Below is a small trained network, with its code and all its weights. Each question gives an input and a class and asks what happens when units are switched off, that is, made to give their printed mean instead of their output.

import numpy as np


def w(rows, s, z=0):
    codes = np.array(rows[::2]) - 128.0
    scale = np.full(codes.shape[1], s)
    scale[-1] = z or s
    return codes * scale


def f(y):
    return y / 2 * (1 + np.tanh(0.7978845608 * (y + 0.044715 * y**3)))


def log_softmax(a):
    a = a - a.max(-1, keepdims=True)
    return a - np.log(np.exp(a).sum(-1, keepdims=True))


def net(x, mask):
    res = np.array(x, float).reshape(1, 7) / 4 @ E
    y = f(res @ A[0][:, :-1].T + A[0][:, -1])
    res = res + np.where(mask, y, B[0][:, -1]) @ B[0][:, :-1]
    return log_softmax(res[-1] @ U[:, :-1].T + U[:, -1])


A, B = {}, {}
E = w([
[249,4,152],'x0',
[199,213,254],'x1',
[128,127,127],'x2',
[223,198,26],'x3',
[127,133,127],'x4',
[128,130,130],'x5',
[129,128,126],'x6',
],0.0053)
A[0] = w([
[90,70,36,120],'N0',
[213,209,35,112],'N1',
[26,62,253,109],'N2',
[200,44,146,121],'N3',
[194,210,227,107],'N4',
[227,17,152,115],'N5',
[213,32,150,115],'N6',
[80,105,157,186],'N7',
[193,208,226,107],'N8',
[79,53,8,113],'N9',
[152,156,161,65],'N10',
[217,27,150,116],'N11',
[81,57,15,116],'N12',
[208,205,39,112],'N13',
[99,123,143,152],'N14',
[28,230,117,86],'N15',
[219,25,151,115],'N16',
[224,222,23,109],'N17',
[179,193,205,110],'N18',
[42,211,121,105],'N19',
[126,126,126,140],'N20',
[86,64,26,118],'N21',
[196,194,53,114],'N22',
[212,33,149,116],'N23',
[52,80,210,127],'N24',
[110,85,70,138],'N25',
[49,75,226,117],'N26',
[219,26,151,114],'N27',
[84,63,23,126],'N28',
[192,207,223,108],'N29',
[102,102,104,254],'N30',
[188,203,218,108],'N31',
[47,206,121,106],'N32',
[186,201,216,107],'N33',
[115,94,159,127],'N34',
[39,214,120,105],'N35',
[33,66,239,116],'N36',
[100,104,110,254],'N37',
[177,64,132,118],'N38',
[53,78,220,120],'N39',
],0.0053,0.0071)
B[0] = w([
[70,92,217,147],'N0',
[147,39,67,155],'N1',
[183,53,2,167],'N2',
[64,201,89,153],'N3',
[54,57,179,163],'N4',
[54,212,77,168],'N5',
[45,210,74,157],'N6',
[186,146,119,182],'N7',
[46,55,185,162],'N8',
[52,77,232,159],'N9',
[82,103,103,108],'N10',
[58,203,81,161],'N11',
[58,82,230,156],'N12',
[146,42,71,152],'N13',
[156,141,118,147],'N14',
[31,197,29,148],'N15',
[74,183,90,162],'N16',
[148,36,58,162],'N17',
[73,73,165,149],'N18',
[79,183,66,146],'N19',
[143,136,141,136],'N20',
[68,88,218,151],'N21',
[141,63,84,145],'N22',
[43,216,75,157],'N23',
[166,107,68,155],'N24',
[115,128,170,144],'N25',
[174,79,36,155],'N26',
[33,226,64,161],'N27',
[89,101,206,157],'N28',
[49,54,182,161],'N29',
[231,183,204,254],'N30',
[72,76,164,157],'N31',
[82,178,71,144],'N32',
[47,56,179,155],'N33',
[134,135,103,132],'N34',
[81,183,70,148],'N35',
[179,77,28,164],'N36',
[237,181,197,254],'N37',
[87,161,119,138],'N38',
[165,94,55,153],'N39',
],0.0055,0.0057)
U = w([
[25,254,51,63],'0',
[177,135,161,253],'1',
[37,12,230,48],'2',
[196,155,151,176],'3',
[194,8,16,44],'4',
[184,167,161,137],'5',
],0.0085,0.0046)

Each question gives the input, the list of numbers given to net, and the class t.
The units are the neurons (one row each of A and B). Each row of codes is followed by its name. A weight is (code - 128) times the scale printed after its matrix; where a second scale follows, it is the last column's (A, B and U).
mask holds one flag per neuron, in row order. A switched-off neuron (its flag False) gives its mean, the last column of its row in B, instead of its output. The means were averaged over made-up inputs and are rounded, as every weight is.
A unit's drop is (log p(t) with every unit on - log p(t) with that unit switched off) / (log p(t) with every unit on - log p(t) with every unit switched off).
The circuit of an input: a set's keep is (log p(t) with only the set's units on - log p(t) with every unit switched off) / (log p(t) with every unit on - log p(t) with every unit switched off). Starting from the 12 units with the biggest drops (on a tie, the unit counted first), units are removed one at a time, each time the one whose removal leaves the highest keep (on an exact tie, the one counted first), for as long as the keep stays at least 0.8.
units of the circuit, in order: the units of the circuit, biggest drop first
top k neurons: the k neurons with the biggest drops, biggest first
drop when u is switched off: that unit's drop, to one decimal
input [2,-7,8,-1,3,7,0], class 2: units of the circuit, in order => N9, N12
input [7,-8,2,-2,2,5,-8], class 2: units of the circuit, in order => N9
input [5,2,-1,8,-2,-4,2], class 4: units of the circuit, in order => N17, N1
input [2,2,-8,-5,3,-5,-3], class 4: units of the circuit, in order => N2, N36, N26
input [-4,-7,3,-8,-4,5,-2], class 4: units of the circuit, in order => N2, N36
input [-3,-3,6,-7,1,4,1], class 4: units of the circuit, in order => N2, N36, N26
input [-3,-6,0,-8,-1,-7,2], class 4: units of the circuit, in order => N2, N36
input [3,6,0,-8,6,-8,-7], class 4: units of the circuit, in order => N2, N36, N26
input [5,-1,1,-7,5,0,6], class 4: units of the circuit, in order => N2, N36
input [4,6,5,8,-7,-8,-6], class 4: top 4 neurons => N17, N1, N13, N22
input [4,-8,-6,8,3,3,5], class 2: drop when N12 is switched off => 0.2
input [8,-1,1,-3,7,5,-4], class 0: drop when N39 is switched off => 0.0
input [6,3,8,-3,-5,1,3], class 0: drop when N23 is switched off => 0.1
input [-6,6,8,8,-7,7,5], class 4: top neuron => N17
